Here is a tiny trained network, its code and every weight. The questions are about switching its units off for an input and a target symbol, where a switched-off unit gives its printed mean instead of its output.

import numpy as np


def w(rows, s, z=0):
    codes = np.array(rows[::2]) - 128.0
    scale = np.full(codes.shape[1], s)
    scale[-1] = z or s
    return codes * scale


def norm(h):
    return h / np.sqrt((h * h).mean(-1, keepdims=True) + 1e-5)


def f(y):
    return y / 2 * (1 + np.tanh(0.7978845608 * (y + 0.044715 * y**3)))


def softmax(a):
    e = np.exp(a - a.max(-1, keepdims=True))
    return e / e.sum(-1, keepdims=True)


def log_softmax(a):
    a = a - a.max(-1, keepdims=True)
    return a - np.log(np.exp(a).sum(-1, keepdims=True))


def net(x, mask):
    ids = ['ΘΞαζλμ'.index(c) for c in x.split()]
    T = len(ids)
    res = E[ids] + P[:T]
    u = 0
    for l in range(2):
        r = norm(res)
        for j in range(2):
            rows = slice(3 * j, 3 * j + 3)
            q, k, v = (r @ M[l][rows].T for M in (Q, K, V))
            z = softmax(np.where(np.tri(T) > 0, q @ k.T / 3**0.5, -1e9)) @ v
            o = O[l][rows]
            res = res + np.where(mask[u + j], z, o[:, -1]) @ o[:, :-1]
        u += 2
        y = f(norm(res) @ A[l][:, :-1].T + A[l][:, -1])
        res = res + np.where(mask[u : u + 4], y, B[l][:, -1]) @ B[l][:, :-1]
        u += 4
    return log_softmax(norm(res)[-1] @ U[:, :-1].T + U[:, -1])


Q, K, V, O, A, B = {}, {}, {}, {}, {}, {}
E = w([
[143,167,224,140,126,106],'Θ',
[124,84,154,109,75,119],'Ξ',
[80,117,125,51,121,145],'α',
[125,79,132,119,153,5],'ζ',
[216,83,144,120,184,78],'λ',
[161,192,46,128,171,148],'μ',
],0.021)
P = w([
[70,131,124,63,140,50],'0',
[128,181,134,95,5,179],'1',
[193,127,199,85,132,109],'2',
[78,116,102,120,166,63],'3',
[157,148,75,113,54,184],'4',
[231,80,166,48,166,103],'5',
[87,85,84,147,188,55],'6',
],0.012)
Q[0] = w([
[153,149,117,158,123,52],'0.h0',
[83,126,155,119,175,83],'0.h0',
[153,121,122,157,93,214],'0.h0',
[123,183,252,105,186,182],'0.h1',
[97,59,109,134,235,99],'0.h1',
[100,176,241,226,100,52],'0.h1',
],0.023)
K[0] = w([
[145,151,159,219,106,109],'0.h0',
[102,184,169,121,151,147],'0.h0',
[164,86,63,79,140,117],'0.h0',
[67,252,181,142,140,172],'0.h1',
[55,50,97,193,188,142],'0.h1',
[124,192,240,140,102,51],'0.h1',
],0.023)
V[0] = w([
[146,148,160,127,156,138],'0.h0',
[97,58,39,155,100,119],'0.h0',
[149,97,126,124,147,157],'0.h0',
[81,206,127,106,112,62],'0.h1',
[97,109,72,136,139,111],'0.h1',
[109,132,134,190,169,245],'0.h1',
],0.013)
O[0] = w([
[126,92,157,146,98,150,163],'0.h0',
[164,175,16,28,206,102,2],'0.h0',
[130,103,120,98,138,125,101],'0.h0',
[164,132,51,173,214,109,223],'0.h1',
[110,111,118,201,149,160,162],'0.h1',
[68,254,207,128,100,98,19],'0.h1',
],0.0078,0.0067)
A[0] = w([
[78,54,165,68,207,145,27],'0.n0',
[157,252,166,86,153,56,2],'0.n1',
[211,137,186,78,188,138,181],'0.n2',
[191,201,196,138,163,214,126],'0.n3',
],0.02,0.0025)
B[0] = w([
[151,213,180,100,157,93,188],'0.n0',
[193,182,224,137,170,136,236],'0.n1',
[148,116,177,216,48,118,249],'0.n2',
[112,122,169,139,85,5,254],'0.n3',
],0.02,0.0096)
Q[1] = w([
[101,6,160,39,218,61],'1.h0',
[190,146,182,194,181,132],'1.h0',
[104,80,66,116,42,66],'1.h0',
[209,64,99,22,164,130],'1.h1',
[100,80,185,120,51,74],'1.h1',
[159,85,23,126,36,182],'1.h1',
],0.018)
K[1] = w([
[101,5,171,95,187,133],'1.h0',
[147,170,150,184,183,86],'1.h0',
[76,110,47,134,112,89],'1.h0',
[70,51,111,70,192,96],'1.h1',
[159,84,193,163,81,96],'1.h1',
[91,88,63,96,74,180],'1.h1',
],0.022)
V[1] = w([
[201,137,144,164,212,177],'1.h0',
[210,137,131,101,49,188],'1.h0',
[35,108,105,127,126,63],'1.h0',
[218,159,134,204,19,160],'1.h1',
[226,226,142,96,155,155],'1.h1',
[157,139,45,121,176,248],'1.h1',
],0.015)
O[1] = w([
[29,117,70,149,100,133,178],'1.h0',
[160,72,49,92,171,62,117],'1.h0',
[187,185,224,124,105,172,94],'1.h0',
[63,102,24,78,255,171,223],'1.h1',
[60,29,115,103,108,116,193],'1.h1',
[27,99,180,231,140,37,2],'1.h1',
],0.0093,0.017)
A[1] = w([
[125,99,134,179,144,141,63],'1.n0',
[93,198,109,80,143,103,2],'1.n1',
[113,100,126,113,77,116,119],'1.n2',
[73,141,108,103,122,254,146],'1.n3',
],0.04,0.0055)
B[1] = w([
[105,131,129,176,83,95,178],'1.n0',
[133,230,23,106,23,99,212],'1.n1',
[125,142,154,137,124,208,164],'1.n2',
[214,251,152,179,248,136,253],'1.n3',
],0.028,0.012)
U = w([
[162,187,67,186,242,153,40],'Θ',
[89,81,138,84,107,222,245],'Ξ',
[136,191,14,68,43,108,62],'α',
[172,106,224,63,104,1,44],'ζ',
[140,15,62,29,172,92,251],'λ',
[84,56,49,227,123,67,185],'μ',
],0.0063,0.0022)

Each question gives the input, a string of symbols that net reads in full, and the target symbol t.
The units are the heads (3 rows each of Q, K, V and O) and the neurons (one row each of A and B). Each row of codes is followed by its name. A weight is (code - 128) times the scale printed after its matrix; where a second scale follows, it is the last column's (O, A, B and U).
mask holds one flag per unit, layer by layer, with each layer's heads first. A switched-off unit (its flag False) gives its mean, the last column of its rows in O or B, instead of its output. The means were averaged over made-up inputs and are rounded, as every weight is.
A unit's drop is (log p(t) with every unit on - log p(t) with that unit switched off) / (log p(t) with every unit on - log p(t) with every unit switched off).
The circuit of an input: a set's keep is (log p(t) with only the set's units on - log p(t) with every unit switched off) / (log p(t) with every unit on - log p(t) with every unit switched off). Starting from all 12 units, units are removed one at a time, each time the one whose removal leaves the highest keep (on an exact tie, the one counted first), for as long as the keep stays at least 0.8.
circuit, biggest first: the units of the circuit, biggest drop first
top k neurons: the k neurons with the biggest drops, biggest first
top k neurons in layer l: the k neurons of layer l with the biggest drops, biggest first
drop of u: that unit's drop, to one decimal
input μ ζ Ξ Ξ, target Ξ: top 4 neurons	0.n2; 0.n0; 0.n3; 1.n2
input μ λ μ ζ μ α α, target α: circuit, biggest first	0.n0; 1.n1
input μ Ξ λ μ ζ μ, target λ: top 2 neurons	0.n3; 1.n3
input μ ζ μ λ Θ α, target α: circuit, biggest first	0.n0; 1.n1; 1.n3
input λ α λ μ Θ, target ζ: top neuron	0.n1
input Ξ ζ μ μ ζ λ Ξ, target Ξ: top 3 neurons	0.n2; 0.n3; 0.n0
input μ ζ λ ζ ζ, target μ: top 3 neurons in layer 0	0.n3; 0.n0; 0.n1
input λ λ ζ, target λ: top 2 neurons in layer 0	0.n3; 0.n0
input Θ Θ λ μ Θ μ, target Ξ: top 3 neurons in layer 0	0.n2; 0.n3; 0.n1
input Ξ μ μ μ Θ μ, target Ξ: top 4 neurons	0.n1; 0.n3; 1.n2; 1.n3
input λ μ μ μ, target μ: top 4 neurons	0.n3; 0.n2; 1.n3; 1.n1
input Ξ μ α λ, target λ: top 4 neurons	1.n3; 0.n0; 1.n1; 0.n3
input α μ μ α Ξ, target λ: top 2 neurons	0.n0; 0.n1
input μ μ λ, target μ: top 2 neurons in layer 0	0.n2; 0.n1
input λ μ λ, target ζ: top 4 neurons	0.n3; 1.n3; 1.n1; 1.n2
input α Ξ ζ μ μ λ, target μ: top 2 neurons in layer 1	1.n3; 1.n0
input α λ μ Θ α, target Ξ: top 2 neurons in layer 0	0.n2; 0.n3
input Ξ λ λ μ Ξ, target λ: top 2 neurons	0.n2; 0.n0
input Θ λ ζ, target λ: top neuron	1.n3
input ζ ζ Ξ μ ζ, target μ: top 3 neurons in layer 0	0.n3; 0.n1; 0.n0
input Θ λ Θ, target μ: top 2 neurons in layer 1	1.n3; 1.n0
input ζ Ξ ζ λ μ λ, target ζ: top 2 neurons in layer 1	1.n3; 1.n1
input μ μ μ μ, target μ: top 2 neurons	0.n3; 1.n3
input μ λ μ λ, target λ: top neuron	0.n0
input μ μ λ μ ζ μ, target λ: drop of 0.n1	0.1
input μ μ μ μ ζ Θ, target Ξ: drop of 0.n3	0.2
input ζ μ λ ζ, target ζ: drop of 1.h1	2.0
input μ μ μ μ α, target Ξ: drop of 0.h0	0.3
